Rows, each followed by one of two labels for a hidden trait (new trait and labels in each part)
[-12.8  -2.5  -6.1 -10.9  64.0  -1.2  -6.2  -1.6  19.2   1.4   0.6 -10.3
   4.9  12.8  -6.3  -1.7  -1.2 -18.0  -2.0   3.9   1.0   1.0   2.0  12.8
  -5.6 -20.1  -7.0  22.5]	(44)
[-30.1  -1.2  -3.1 -12.2  19.7   4.7  -6.4   4.1  27.3   1.5   7.4 -23.0
   4.5   6.4   7.7  -9.7  13.5 -21.4   6.5   1.8   2.5  -0.4  -6.2   8.1
  -8.7   9.8  -0.7   8.9]	(44)
[-26.4  -0.2  -0.6  17.2 -55.9 -19.1  -1.1   2.8  16.9   1.6  13.0 -20.6
  15.7  -9.5  29.7  -9.4  16.0  23.0  30.5  -5.5  -6.0  -2.1  -3.9   3.3
  -6.0   2.7   1.2 -16.4]	(44)
[ 17.1   3.2   8.8 -20.0   1.4  27.9  -0.2   9.9 -11.1  -2.4  -1.7   1.4
 -12.3   1.8   2.3  -1.2  -2.6 -18.4  -5.1  18.3   8.4   0.3 -14.5 -16.0
  -0.9  46.5   4.0  -8.1]	(40)
[ -0.2  -1.2  -3.6  25.1  -1.2 -18.7  -1.3  -7.6  -5.1   8.1 -13.7  -1.0
   1.2  -5.1 -14.9   6.8  -6.4 -20.1  -0.7   2.5 -10.9   0.2  29.0   3.0
   0.6 -36.6   2.9 -21.1]	(40)
[  6.5   5.1   9.5 -20.9  -2.1  14.6   1.8  13.8 -14.7  -1.4  -2.2  -6.1
 -12.9  -1.9   1.1  -9.5   8.0 -37.3   4.1  -0.9   3.3   0.4 -12.3  -3.0
  -8.4  49.2  11.8  -5.7]	(40)
[ 17.2   2.7   0.6 -20.2  67.9  14.7   2.9  -1.5 -17.0  -0.5 -13.2  11.9
 -15.2   7.3 -15.9   3.4  -5.4 -36.4 -14.9   2.8 -31.6   1.7  -7.7  -4.2
  -1.8   3.1   3.3  16.8]	(44)
[  7.8  -1.6   2.5  32.2 -60.5 -21.0  -1.6  -3.7  -0.1   4.6  -2.3 -10.9
   9.2 -13.7  26.2  -0.2 -11.1   1.8   4.1  26.6 -12.1  -1.8   0.9 -12.9
   8.9 -25.4   7.3 -41.6]	(40)
[  8.7   3.3   6.7 -16.4  -7.6  19.9  -0.6  13.0 -11.8   1.6  -0.2  -2.9
  -8.2   0.9   0.3  -6.1   1.6 -30.7  -2.6   9.7   5.7  -0.3 -15.7  -8.0
  -1.4  40.7   3.8   1.6]	(40)
[  1.7  -4.3  -7.9  26.7 -41.5 -19.1  -2.3  -7.2  15.9   0.5   3.4   0.3
  22.8  -5.5   5.4   7.9 -11.3  51.1  -5.1  12.7  -9.4  -1.2  14.0   0.1
  10.9 -51.1 -10.2 -18.3]	(44)
[  9.3  -2.3  -6.8 -14.9  80.1  14.7  -0.2  -0.9   2.9  -7.0   7.5  25.5
  -0.3  14.0 -14.2   5.8  -2.6  39.2 -10.3 -26.7  19.7   2.5  -4.0   8.3
   0.7   0.4 -11.1  47.9]	(44)
[-13.6  -1.6  -0.8 -11.0 -16.4   0.7  -5.4   4.7  20.8   0.7   6.4 -17.9
   5.7   2.8  12.6  -6.2   7.2   5.6   3.3  13.4   0.2  -0.8  -2.5  -0.6
  -0.9   6.6  -7.8   0.8]	(44)
[ 15.3   2.8   5.7   3.6 -40.1  -4.3   9.7  -0.1 -17.1   0.6  -5.1   4.9
  -3.6  -9.3   6.1   2.1  -8.3 -12.6  -2.3   4.2  -7.5  -0.5  -6.6  -9.4
   8.0   4.6   6.5 -21.6]	(44)
[ -0.4  -1.6  -5.3   9.4 -25.7 -11.9   8.7  -4.8  -3.5  -6.4  19.6  25.8
  -0.3  -3.6  -6.5   9.5   1.1  99.9  -1.0 -49.0   1.7   0.1  -4.4   6.0
   7.4  -1.4  -7.7  10.4]	(44)
[  3.9   0.1   0.0 -20.3  28.6  26.7  -1.2   8.8  -0.5  -5.9   7.9   2.2
  -5.1   6.3   0.4  -8.8   9.3  10.6   0.3  -9.8  11.6   0.6 -15.3   0.7
  -3.2  50.1  -5.1  26.9]	(44)
[ 12.2   5.4   9.8 -17.2  -0.1  22.9  -0.4   9.0 -13.5  -2.1  -5.8  -5.0
 -23.0  -1.3   2.2  -7.1  -0.4 -37.5  -2.5  13.4  19.6   0.2 -13.3  -7.8
  -2.3  41.5  11.7  -8.3]	(40)
[  7.6  -2.3  -5.7 -17.8  66.6  17.1  -1.9   1.6   0.4  -5.0   6.2  18.2
  -2.0  13.5  -4.9   3.9  -1.6  24.5  -7.7  -4.2  16.4   1.8 -11.1   1.6
   0.6   4.0 -10.2  36.5]	(44)
[ -0.9  -2.8  -4.0  19.9 -17.0 -17.8   0.9  -8.9 -10.2   7.6 -17.1   0.3
   1.1  -4.4  -9.2   8.8  -6.0 -28.3  -2.9  -0.6 -11.8   0.5  31.7  -1.9
   4.9 -46.3   0.7 -32.5]	(40)

[  5.5  -5.0   7.2   1.5   5.5  -9.0 -16.0   6.7  -1.1  -4.7   6.0   0.4
   4.7   5.3   2.3   1.9  -3.4   1.8 -12.4  -8.4   0.9  -1.7  -3.6  57.5
   3.9   1.9  -4.6  -0.1 -17.3  10.4]	Z255
[  7.3   2.5   6.0   0.3  -3.4   2.6  -1.8 -17.4  -1.6   0.6  -5.0   4.6
  -1.9   3.2   3.8   0.2   3.4  -8.0 -21.8   4.0   3.0  -9.5   8.8   7.3
  12.4  -4.4   1.3   8.1  13.0  -4.4]	Z960
[-20.5  -9.1   4.8  -3.4   0.5   9.1  -3.5  10.1   5.9  -0.7   0.3   6.5
  -2.4   0.5  18.0  -7.9   4.5   2.0 -33.3  -5.9 -11.2   1.4  -4.9 -32.8
   8.6  -3.7  10.7 -12.6  -0.1  -7.1]	Z255
[ 13.7   3.4  11.0   3.8  -3.8   0.9  -1.4 -55.2 -26.3  -4.0  -7.1   4.0
  -1.7   3.2  10.2   8.2  -1.4  -5.5 -18.3   6.2  -8.4  -4.1   7.9   5.4
  16.1  -0.7  -3.7  -5.8  -0.3   2.3]	Z960
[ -2.8  19.6   2.6   0.6   3.6  16.0 -12.3  42.3  -3.6  -7.0   0.0  -2.8
  -7.5   0.7  -7.4 -12.1  -1.0  -5.3  -3.8   1.3   6.1  -9.8  -0.3  -1.8
   5.9   4.3  -1.2   0.9 -11.1  -4.6]	Z255
[ -0.4   8.1  10.1  -9.8   6.8  17.0  -6.2  42.4 -15.8   4.4 -10.8   0.2
  -4.7   4.7   4.5  -6.5   6.7  -5.8  -4.6   9.4  -3.1  -7.3 -16.8 -31.9
   6.6  -2.0   6.4  -1.6 -29.9  -6.8]	Z255
[ 13.5  -7.9   3.0  -5.6   5.9   0.9  -4.4  13.8   0.2   1.2  -5.3   7.1
   5.2   5.2   2.3  -1.8   6.4  -9.6  -6.5  -0.9  -2.1 -16.7  -1.3  38.6
   5.7   5.7  12.5  13.0   2.7  -0.6]	Z960
[ -3.0   7.6  -2.8 -11.5   8.4  11.3   1.5 -29.1  15.9  -5.3  17.5  -4.0
  -2.0   2.7  -7.6 -14.4  -1.2  -7.3  15.7  -2.7   1.9  -6.1   8.5  42.2
   7.2  11.3   1.2  -9.0  12.7  -1.2]	Z255
[ -0.9 -19.2   0.2   5.4   8.0  -8.4 -11.7   2.3   1.5  -1.0  -7.5   1.4
   7.9  -6.4   4.4   0.2   6.7  -3.3   0.8 -10.0  -3.2  -8.5   6.4  16.9
  -4.5   5.8  13.9   3.0 -14.7 -11.2]	Z960
[  1.2  -2.1  -1.2   5.7  -2.1  -8.8 -13.9  59.7  -6.7  -7.1  -6.0  -2.2
  -2.0   1.4   7.5   1.1  -0.4   4.5 -29.6  -4.7  -6.2   8.5   6.5   5.9
   0.4  -3.4   4.8  -8.4  -4.8   1.1]	Z255
[  3.1  -7.4   8.4   0.8  -0.5  -5.9  15.1  -0.4   7.4  -7.0 -23.1   4.4
   3.9   1.5   4.2   3.5  -4.2  -7.7   5.4  -3.6 -13.5 -10.8   6.2 -24.4
   7.4   5.4  14.0 -18.7 -10.7  -0.1]	Z960
[ -0.9  -4.5  -4.2  -4.9   5.0  -5.2  -5.8  -9.9   3.4   1.6  -0.8 -10.8
  -3.9   7.4  -1.4   2.2   7.2  -7.1   3.3  -3.2  -0.3   7.8   4.4   4.2
   5.2   1.8  12.7  -9.8   4.4  -9.6]	Z255
[  8.3  -6.3   9.6  -9.5  10.8  -5.1  -1.7 -41.0   7.9   4.2   4.4  -2.7
   9.1   9.9   5.1   5.5   1.1  -5.3  11.5  -5.0   5.5  -8.5 -12.3  66.7
   7.1   1.9  -6.7   3.7 -27.2  10.0]	Z255
[  1.8  -3.4  11.9 -10.4   5.6  -1.5  -1.8  -0.8  -7.8   5.2  -7.8  -1.0
   2.1   2.5  12.8  -6.3   3.7   2.2 -14.8   4.5   0.2   2.5  -2.6  23.5
   4.4  -7.0  -3.9   1.8 -26.4   0.0]	Z255
[  7.1   4.9   5.3   4.7   2.1  -5.1 -15.2  27.3  -7.2  -3.8  -3.6  -5.8
  -0.5   4.3  -3.7   3.1  -2.4  -2.0  -8.5  -2.9   3.3  -1.6  -1.4  42.7
   3.3  -1.0  -4.0   3.4 -20.8   4.5]	Z255
[  7.4 -17.9   3.3  -1.1  -0.9  -1.8  -6.7  33.6 -15.9   0.8  16.7  -8.2
   4.1   0.9   2.4   0.5  -2.5  -1.4  20.0  -3.2 -24.1  -2.3 -27.0 -38.0
  11.6   3.1  16.1 -18.4  -1.2   6.5]	Z960
[-11.8  -6.0   8.9  -9.5   0.7   1.4   7.6  -6.9  10.9   1.6   2.2   1.1
   0.7  -1.9  13.0 -12.6  -1.0   2.5 -16.2  -2.1  -6.6   2.7   0.6  -7.5
   4.5  -3.7   2.7 -12.4  -1.4   1.9]	Z255
[-15.9   5.6   2.1  -1.6  -2.6   9.7  -2.3  10.1   5.6  -5.6   9.3   4.9
  -2.8  -8.5   7.3 -23.8  -2.8   6.8 -27.2  -2.6 -10.9  -0.4  16.0   5.2
  -1.8  -3.7  -0.2   0.7  15.4   0.8]	Z255
[  8.2  -4.0   5.5   3.9   0.0   0.7 -17.6 -23.3 -25.6   1.8  15.0  -1.7
   1.8  -1.9   3.1   2.9   8.2  -5.6  -8.0  -0.7  -3.3  -5.8  -3.4  -7.9
   5.7  -3.3  -2.9  -0.3   3.3  -8.6]	Z960
[ -4.8 -13.2   0.5  -7.0  11.8  17.9 -25.6  23.9  -7.2   5.2  12.9   1.2
   3.7  -0.2   2.7 -11.6  19.1 -13.1   7.0  -4.5  -2.0 -20.5  -6.0  52.2
  -7.1  -2.4  16.8  32.6  10.1 -18.5]	Z960
